Below is a small trained network, with its code and all its weights. Each question gives an input and a class and asks what happens when units are switched off, that is, made to give their printed mean instead of their output.

import numpy as np


def w(rows, s, z=0):
    codes = np.array(rows[::2]) - 128.0
    scale = np.full(codes.shape[1], s)
    scale[-1] = z or s
    return codes * scale


def norm(h):
    return h / np.sqrt((h * h).mean(-1, keepdims=True) + 1e-5)


def f(y):
    return y / 2 * (1 + np.tanh(0.7978845608 * (y + 0.044715 * y**3)))


def log_softmax(a):
    a = a - a.max(-1, keepdims=True)
    return a - np.log(np.exp(a).sum(-1, keepdims=True))


def net(x, mask):
    res = np.array(x, float).reshape(1, 4) / 4 @ E
    u = 0
    for l in range(2):
        y = f(norm(res) @ A[l][:, :-1].T + A[l][:, -1])
        res = res + np.where(mask[u : u + 15], y, B[l][:, -1]) @ B[l][:, :-1]
        u += 15
    return log_softmax(norm(res)[-1] @ U[:, :-1].T + U[:, -1])


A, B = {}, {}
E = w([
[173,128,187,1,130],'x0',
[167,133,192,179,101],'x1',
[245,124,43,132,76],'x2',
[171,242,137,139,193],'x3',
],0.0075)
A[0] = w([
[131,107,117,128,162,58],'L0N0',
[54,171,48,38,104,84],'L0N1',
[95,94,175,108,129,140],'L0N2',
[131,169,100,162,103,95],'L0N3',
[128,141,118,129,100,116],'L0N4',
[106,112,101,131,146,97],'L0N5',
[67,133,175,153,174,54],'L0N6',
[156,118,213,176,85,55],'L0N7',
[157,117,148,123,183,58],'L0N8',
[89,138,57,80,144,27],'L0N9',
[73,69,126,103,2,1],'L0N10',
[152,114,180,60,116,59],'L0N11',
[149,167,227,165,9,70],'L0N12',
[182,117,147,59,137,49],'L0N13',
[115,108,135,116,84,53],'L0N14',
],0.0098,0.007)
B[0] = w([
[121,141,119,138,152,64],'L0N0',
[188,67,155,173,207,193],'L0N1',
[120,111,158,125,116,250],'L0N2',
[108,117,118,105,90,141],'L0N3',
[134,125,119,131,121,115],'L0N4',
[120,107,133,153,130,111],'L0N5',
[92,116,170,129,107,212],'L0N6',
[142,103,113,142,201,170],'L0N7',
[110,162,117,108,131,83],'L0N8',
[142,121,124,156,184,106],'L0N9',
[113,49,143,137,75,181],'L0N10',
[141,120,167,106,118,181],'L0N11',
[180,71,98,138,254,237],'L0N12',
[105,118,141,104,94,170],'L0N13',
[124,130,125,131,136,86],'L0N14',
],0.0096,0.0023)
A[1] = w([
[90,107,64,85,175,5],'L1N0',
[116,102,85,106,183,4],'L1N1',
[184,120,69,91,77,49],'L1N2',
[104,91,126,153,76,60],'L1N3',
[158,133,192,59,106,102],'L1N4',
[101,86,107,119,139,2],'L1N5',
[125,252,120,124,171,105],'L1N6',
[139,122,134,208,135,121],'L1N7',
[88,122,197,114,157,31],'L1N8',
[63,138,165,109,121,62],'L1N9',
[94,144,107,175,124,108],'L1N10',
[59,123,124,101,156,43],'L1N11',
[161,108,102,133,184,156],'L1N12',
[101,151,106,173,98,63],'L1N13',
[91,134,112,177,119,30],'L1N14',
],0.017,0.0039)
B[1] = w([
[192,135,164,132,169,134],'L1N0',
[159,107,148,135,195,138],'L1N1',
[83,207,172,249,112,231],'L1N2',
[178,122,152,62,98,184],'L1N3',
[76,154,38,76,195,250],'L1N4',
[173,119,151,110,126,139],'L1N5',
[156,4,159,97,29,254],'L1N6',
[122,150,140,69,179,217],'L1N7',
[144,174,131,195,108,243],'L1N8',
[167,178,93,202,88,208],'L1N9',
[122,127,92,75,171,187],'L1N10',
[150,156,144,170,124,184],'L1N11',
[101,127,199,147,178,218],'L1N12',
[59,152,77,58,162,167],'L1N13',
[153,176,113,76,158,170],'L1N14',
],0.012,0.0056)
U = w([
[107,218,135,253,83,250],'0',
[80,170,42,38,172,108],'1',
[152,31,153,110,29,151],'2',
[173,95,180,183,242,3],'3',
],0.019,0.0021)

Each question gives the input, the list of numbers given to net, and the class t.
The units are the neurons (one row each of A and B). Each row of codes is followed by its name. A weight is (code - 128) times the scale printed after its matrix; where a second scale follows, it is the last column's (A, B and U).
mask holds one flag per neuron, layer by layer. A switched-off neuron (its flag False) gives its mean, the last column of its row in B, instead of its output. The means were averaged over made-up inputs and are rounded, as every weight is.
A unit's drop is (log p(t) with every unit on - log p(t) with that unit switched off) / (log p(t) with every unit on - log p(t) with every unit switched off).
The circuit of an input: a set's keep is (log p(t) with only the set's units on - log p(t) with every unit switched off) / (log p(t) with every unit on - log p(t) with every unit switched off). Starting from the 12 units with the biggest drops (on a tie, the unit counted first), units are removed one at a time, each time the one whose removal leaves the highest keep (on an exact tie, the one counted first), for as long as the keep stays at least 0.8.
circuit, biggest first: the units of the circuit, biggest drop first
top k neurons: the k neurons with the biggest drops, biggest first
k most important neurons of layer l: the k neurons of layer l with the biggest drops, biggest first
drop when u is switched off: that unit's drop, to one decimal
input [7,-1,8,-6], class 0: top 2 neurons -> [L1N2 L1N6]
input [0,-5,-4,4], class 3: circuit, biggest first -> [L0N1]
input [8,4,-8,-6], class 0: circuit, biggest first -> [L1N8 L1N9]
input [-1,7,2,5], class 3: top 2 neurons -> [L0N12 L1N12]
input [1,7,6,5], class 3: 4 most important neurons of layer 0 -> [L0N12 L0N7 L0N10 L0N13]
input [-5,1,7,8], class 2: 3 most important neurons of layer 1 -> [L1N6 L1N8 L1N9]
input [-2,7,-1,6], class 3: top 4 neurons -> [L0N12 L1N12 L0N7 L1N7]
input [-6,-6,3,1], class 1: 2 most important neurons of layer 0 -> [L0N12 L0N7]
input [-2,3,-1,3], class 2: top 2 neurons -> [L1N6 L0N1]
input [2,-4,-3,0], class 3: top 2 neurons -> [L0N1 L1N2]
input [-7,6,-3,7], class 1: circuit, biggest first -> [L1N7 L1N13 L1N10]
input [1,1,-4,-4], class 0: top 2 neurons -> [L1N9 L1N6]
input [2,-6,-8,-8], class 0: circuit, biggest first -> [L1N9 L1N11]
input [1,-6,7,-7], class 0: top 2 neurons -> [L1N2 L1N6]
input [-5,-7,-6,2], class 3: 4 most important neurons of layer 1 -> [L1N2 L1N0 L1N10 L1N1]
input [6,3,-7,-4], class 0: most important neuron of layer 1 -> [L1N8]
input [-3,-7,7,2], class 0: top 2 neurons -> [L1N2 L0N12]
input [7,-4,-1,-6], class 1: top 2 neurons -> [L1N4 L1N6]
input [-5,-5,0,5], class 1: 2 most important neurons of layer 1 -> [L1N10 L1N13]
input [2,1,6,-1], class 0: most important neuron of layer 1 -> [L1N2]
input [6,-5,-1,7], class 2: drop when L1N6 is switched off -> 1.2
input [2,0,4,6], class 2: drop when L1N6 is switched off -> 1.6
input [1,8,-1,8], class 2: drop when L0N2 is switched off -> 0.0
input [4,-6,-3,8], class 2: drop when L1N6 is switched off -> 1.0
